Below is a small trained network, with its code and all its weights. Each question gives an input and a class and asks what happens when units are switched off, that is, made to give their printed mean instead of their output.

import numpy as np


def w(rows, s, z=0):
    codes = np.array(rows[::2]) - 128.0
    scale = np.full(codes.shape[1], s)
    scale[-1] = z or s
    return codes * scale


def f(y):
    return y / 2 * (1 + np.tanh(0.7978845608 * (y + 0.044715 * y**3)))


def log_softmax(a):
    a = a - a.max(-1, keepdims=True)
    return a - np.log(np.exp(a).sum(-1, keepdims=True))


def net(x, mask):
    res = np.array(x, float).reshape(1, 4) / 4 @ E
    y = f(res @ A[0][:, :-1].T + A[0][:, -1])
    res = res + np.where(mask, y, B[0][:, -1]) @ B[0][:, :-1]
    return log_softmax(res[-1] @ U[:, :-1].T + U[:, -1])


A, B = {}, {}
E = w([
[211,98,7,255,211,168,72,152],'x0',
[2,155,175,112,222,113,55,220],'x1',
[62,93,48,130,59,13,174,81],'x2',
[59,38,207,134,47,100,19,4],'x3',
],0.0087)
A[0] = w([
[155,113,102,170,162,165,155,224,73],'n0',
[255,165,91,211,91,225,123,50,156],'n1',
[105,141,151,142,180,178,96,236,139],'n2',
[114,154,123,87,114,42,189,151,170],'n3',
[200,196,173,77,146,154,200,184,144],'n4',
[127,185,165,143,237,142,75,214,170],'n5',
[107,142,174,64,65,38,244,127,138],'n6',
[158,187,161,77,135,180,232,156,136],'n7',
[128,137,120,74,135,182,154,144,61],'n8',
[141,89,55,156,99,56,173,158,134],'n9',
[102,160,174,55,68,144,118,64,177],'n10',
[232,112,78,164,106,120,171,213,254],'n11',
[157,88,82,146,168,57,107,108,179],'n12',
],0.0099,0.0058)
B[0] = w([
[134,137,194,87,117,121,88,130,185],'n0',
[144,55,153,104,79,217,184,197,253],'n1',
[83,171,125,138,182,67,65,146,199],'n2',
[197,99,33,181,129,195,136,133,182],'n3',
[107,167,69,92,192,170,141,196,219],'n4',
[12,142,119,132,242,104,25,84,223],'n5',
[127,49,50,152,117,129,132,24,229],'n6',
[191,166,120,106,150,225,158,204,210],'n7',
[194,170,99,125,157,134,128,159,144],'n8',
[170,253,91,128,228,148,133,176,179],'n9',
[114,60,155,97,106,145,141,117,224],'n10',
[94,254,132,151,143,214,159,195,233],'n11',
[104,122,90,138,147,112,177,61,173],'n12',
],0.0094,0.015)
U = w([
[159,147,33,137,147,193,235,153,197],'0',
[111,174,141,96,167,162,88,171,181],'1',
[179,170,141,134,83,105,105,150,32],'2',
[170,171,146,109,113,130,146,125,3],'3',
[117,105,81,155,149,94,51,69,200],'4',
[159,8,158,103,40,185,168,118,170],'5',
],0.012,0.0035)

Each question gives the input, the list of numbers given to net, and the class t.
The units are the neurons (one row each of A and B). Each row of codes is followed by its name. A weight is (code - 128) times the scale printed after its matrix; where a second scale follows, it is the last column's (A, B and U).
mask holds one flag per neuron, in row order. A switched-off neuron (its flag False) gives its mean, the last column of its row in B, instead of its output. The means were averaged over made-up inputs and are rounded, as every weight is.
A unit's drop is (log p(t) with every unit on - log p(t) with that unit switched off) / (log p(t) with every unit on - log p(t) with every unit switched off).
The circuit of an input: a set's keep is (log p(t) with only the set's units on - log p(t) with every unit switched off) / (log p(t) with every unit on - log p(t) with every unit switched off). Starting from the 12 units with the biggest drops (on a tie, the unit counted first), units are removed one at a time, each time the one whose removal leaves the highest keep (on an exact tie, the one counted first), for as long as the keep stays at least 0.8.
circuit, biggest first: the units of the circuit, biggest drop first
unit that matters most: the unit with the biggest drop
k most important neurons: the k neurons with the biggest drops, biggest first
drop of u: that unit's drop, to one decimal
input [6,1,0,2], class 1: 2 most important neurons => (n6; n3)
input [8,1,2,-1], class 1: circuit, biggest first => (n0; n6)
input [-5,-3,6,2], class 5: 2 most important neurons => (n5; n10)
input [0,1,7,5], class 4: circuit, biggest first => (n1)
input [3,-3,-4,-7], class 1: circuit, biggest first => (n0; n5)
input [4,-5,-3,2], class 5: circuit, biggest first => (n1; n4)
input [7,-8,1,7], class 5: 2 most important neurons => (n1; n4)
input [1,1,5,4], class 4: 3 most important neurons => (n1; n11; n7)
input [-3,3,6,1], class 4: 4 most important neurons => (n1; n7; n11; n6)
input [5,-3,3,7], class 5: 2 most important neurons => (n11; n4)
input [1,-1,8,5], class 4: 4 most important neurons => (n1; n11; n7; n4)
input [1,2,-3,1], class 4: 3 most important neurons => (n11; n7; n1)
input [4,7,5,0], class 4: drop of n11 => 0.1
input [-4,8,-1,3], class 4: drop of n11 => 0.1
input [6,-3,-7,6], class 5: drop of n1 => 0.1
input [3,2,4,-7], class 1: unit that matters most => n0
input [-2,5,-7,8], class 4: drop of n11 => 0.3
